Below is a small trained network, with its code and all its weights. Each question gives an input and a class and asks what happens when units are switched off, that is, made to give their printed mean instead of their output.

import numpy as np


def w(rows, s, z=0):
    codes = np.array(rows[::2]) - 128.0
    scale = np.full(codes.shape[1], s)
    scale[-1] = z or s
    return codes * scale


def f(y):
    return np.maximum(y, 0)


def log_softmax(a):
    a = a - a.max(-1, keepdims=True)
    return a - np.log(np.exp(a).sum(-1, keepdims=True))


def net(x, mask):
    res = np.array(x, float).reshape(1, 5) / 4 @ E
    y = f(res @ A[0][:, :-1].T + A[0][:, -1])
    res = res + np.where(mask, y, B[0][:, -1]) @ B[0][:, :-1]
    return log_softmax(res[-1] @ U[:, :-1].T + U[:, -1])


A, B = {}, {}
E = w([
[165,131,22],'x0',
[230,201,85],'x1',
[5,93,95],'x2',
[135,204,129],'x3',
[99,185,133],'x4',
],0.011)
A[0] = w([
[149,177,145,2],'n1',
[171,30,116,230],'n2',
[96,118,205,121],'n3',
[167,57,225,84],'n4',
[30,186,57,196],'n5',
[124,220,31,84],'n6',
[233,153,96,251],'n7',
[254,195,54,108],'n8',
],0.0095,0.004)
B[0] = w([
[168,89,189,148],'n1',
[107,9,42,182],'n2',
[42,216,138,183],'n3',
[114,140,198,181],'n4',
[2,156,63,201],'n5',
[45,34,216,190],'n6',
[232,16,155,232],'n7',
[221,27,231,248],'n8',
],0.0054,0.013)
U = w([
[115,131,160,100],'0',
[105,125,89,111],'1',
[228,130,171,76],'2',
[165,71,8,181],'3',
[92,183,100,2],'4',
],0.015,0.0041)

Each question gives the input, the list of numbers given to net, and the class t.
The units are the neurons (one row each of A and B). Each row of codes is followed by its name. A weight is (code - 128) times the scale printed after its matrix; where a second scale follows, it is the last column's (A, B and U).
mask holds one flag per neuron, in row order. A switched-off neuron (its flag False) gives its mean, the last column of its row in B, instead of its output. The means were averaged over made-up inputs and are rounded, as every weight is.
A unit's drop is (log p(t) with every unit on - log p(t) with that unit switched off) / (log p(t) with every unit on - log p(t) with every unit switched off).
The circuit of an input: a set's keep is (log p(t) with only the set's units on - log p(t) with every unit switched off) / (log p(t) with every unit on - log p(t) with every unit switched off). Starting from all 8 units, units are removed one at a time, each time the one whose removal leaves the highest keep (on an exact tie, the one counted first), for as long as the keep stays at least 0.8.
units of the circuit, in order: the units of the circuit, biggest drop first
unit that matters most: the unit with the biggest drop
top k neurons: the k neurons with the biggest drops, biggest first
drop when u is switched off: that unit's drop, to one decimal
input [-4,-7,0,6,3], class 4: units of the circuit, in order	n8, n7, n3
input [-3,-7,-3,8,-1], class 4: units of the circuit, in order	n8, n7
input [-6,2,1,2,8], class 4: units of the circuit, in order	n8, n7
input [0,-1,-4,-6,-7], class 3: unit that matters most	n2
input [6,4,5,-1,8], class 4: top 4 neurons	n5, n2, n7, n6
input [7,3,1,4,5], class 2: top 4 neurons	n8, n2, n7, n6
input [-3,-7,-6,1,-7], class 0: top 2 neurons	n8, n7
input [-5,-1,2,4,5], class 4: drop when n8 is switched off	0.2
input [5,8,0,-5,4], class 2: drop when n8 is switched off	0.3
input [8,6,4,8,-4], class 2: drop when n8 is switched off	0.8
